Here is a tiny trained network, its code and every weight. The questions are about switching its units off for an input and a class, where a switched-off unit gives its printed mean instead of its output.

import numpy as np


def w(rows, s, z=0):
    codes = np.array(rows[::2]) - 128.0
    scale = np.full(codes.shape[1], s)
    scale[-1] = z or s
    return codes * scale


def norm(h):
    return h / np.sqrt((h * h).mean(-1, keepdims=True) + 1e-5)


def f(y):
    return y / 2 * (1 + np.tanh(0.7978845608 * (y + 0.044715 * y**3)))


def log_softmax(a):
    a = a - a.max(-1, keepdims=True)
    return a - np.log(np.exp(a).sum(-1, keepdims=True))


def net(x, mask):
    res = np.array(x, float).reshape(1, 7) / 4 @ E
    u = 0
    for l in range(2):
        y = f(norm(res) @ A[l][:, :-1].T + A[l][:, -1])
        res = res + np.where(mask[u : u + 12], y, B[l][:, -1]) @ B[l][:, :-1]
        u += 12
    return log_softmax(norm(res)[-1] @ U[:, :-1].T + U[:, -1])


A, B = {}, {}
E = w([
[163,47,107],'x0',
[151,132,236],'x1',
[121,166,66],'x2',
[62,25,144],'x3',
[1,192,130],'x4',
[186,104,91],'x5',
[175,167,115],'x6',
],0.0059)
A[0] = w([
[115,113,115,96],'L0N0',
[230,159,197,254],'L0N1',
[118,122,57,216],'L0N2',
[109,4,157,136],'L0N3',
[123,54,64,145],'L0N4',
[124,143,35,254],'L0N5',
[227,87,170,138],'L0N6',
[47,153,189,96],'L0N7',
[118,180,112,42],'L0N8',
[53,209,134,71],'L0N9',
[75,6,101,180],'L0N10',
[163,158,187,185],'L0N11',
],0.015,0.0034)
B[0] = w([
[148,106,141,126],'L0N0',
[130,211,4,254],'L0N1',
[185,136,199,179],'L0N2',
[156,167,179,218],'L0N3',
[151,203,167,188],'L0N4',
[169,154,195,204],'L0N5',
[69,100,50,224],'L0N6',
[126,109,73,186],'L0N7',
[105,177,145,140],'L0N8',
[78,74,162,194],'L0N9',
[145,139,211,226],'L0N10',
[155,193,48,183],'L0N11',
],0.012,0.0087)
A[1] = w([
[60,167,174,81],'L1N0',
[121,196,124,17],'L1N1',
[112,186,105,26],'L1N2',
[103,129,105,86],'L1N3',
[25,98,183,253],'L1N4',
[177,218,41,219],'L1N5',
[119,132,132,41],'L1N6',
[23,165,162,114],'L1N7',
[150,119,127,37],'L1N8',
[75,5,119,177],'L1N9',
[122,13,169,251],'L1N10',
[83,159,169,79],'L1N11',
],0.011,0.0033)
B[1] = w([
[112,112,46,148],'L1N0',
[164,101,162,140],'L1N1',
[174,128,139,142],'L1N2',
[185,134,206,127],'L1N3',
[65,210,90,176],'L1N4',
[132,253,138,255],'L1N5',
[144,63,121,117],'L1N6',
[51,167,127,155],'L1N7',
[105,28,211,116],'L1N8',
[112,236,186,138],'L1N9',
[142,228,130,151],'L1N10',
[130,119,69,141],'L1N11',
],0.0067,0.0095)
U = w([
[61,148,117,181],'0',
[139,56,98,2],'1',
[154,162,86,101],'2',
[132,2,92,33],'3',
[164,177,191,194],'4',
[129,132,57,140],'5',
],0.023,0.008)

Each question gives the input, the list of numbers given to net, and the class t.
The units are the neurons (one row each of A and B). Each row of codes is followed by its name. A weight is (code - 128) times the scale printed after its matrix; where a second scale follows, it is the last column's (A, B and U).
mask holds one flag per neuron, layer by layer. A switched-off neuron (its flag False) gives its mean, the last column of its row in B, instead of its output. The means were averaged over made-up inputs and are rounded, as every weight is.
A unit's drop is (log p(t) with every unit on - log p(t) with that unit switched off) / (log p(t) with every unit on - log p(t) with every unit switched off).
The circuit of an input: a set's keep is (log p(t) with only the set's units on - log p(t) with every unit switched off) / (log p(t) with every unit on - log p(t) with every unit switched off). Starting from the 12 units with the biggest drops (on a tie, the unit counted first), units are removed one at a time, each time the one whose removal leaves the highest keep (on an exact tie, the one counted first), for as long as the keep stays at least 0.8.
circuit, biggest first: the units of the circuit, biggest drop first
k most important neurons: the k neurons with the biggest drops, biggest first
top k neurons in layer l: the k neurons of layer l with the biggest drops, biggest first
drop of u: that unit's drop, to one decimal
input [0,-5,0,6,5,0,-5], class 4: circuit, biggest first	[L0N10; L0N6]
input [-5,-7,5,0,-6,7,6], class 4: circuit, biggest first	[L0N5; L0N2]
input [2,-4,-3,3,4,-4,-7], class 4: circuit, biggest first	[L0N10]
input [-3,1,-7,-7,3,-2,7], class 5: circuit, biggest first	[L0N1; L0N10]
input [-8,-8,-8,4,3,4,4], class 4: 3 most important neurons	[L0N1; L0N6; L0N2]
input [-8,0,2,-4,2,-3,3], class 0: 2 most important neurons	[L0N9; L0N1]
input [-3,-6,-4,-6,8,-3,7], class 0: top 2 neurons in layer 0	[L0N9; L0N1]
input [0,1,1,-7,-6,3,-3], class 5: drop of L0N10	0.1
input [-7,6,-5,-3,4,0,-2], class 5: drop of L0N7	0.2
input [-4,4,-3,-1,6,4,7], class 5: drop of L1N5	-0.1
input [5,3,-6,-2,1,8,-2], class 5: drop of L0N3	-0.1
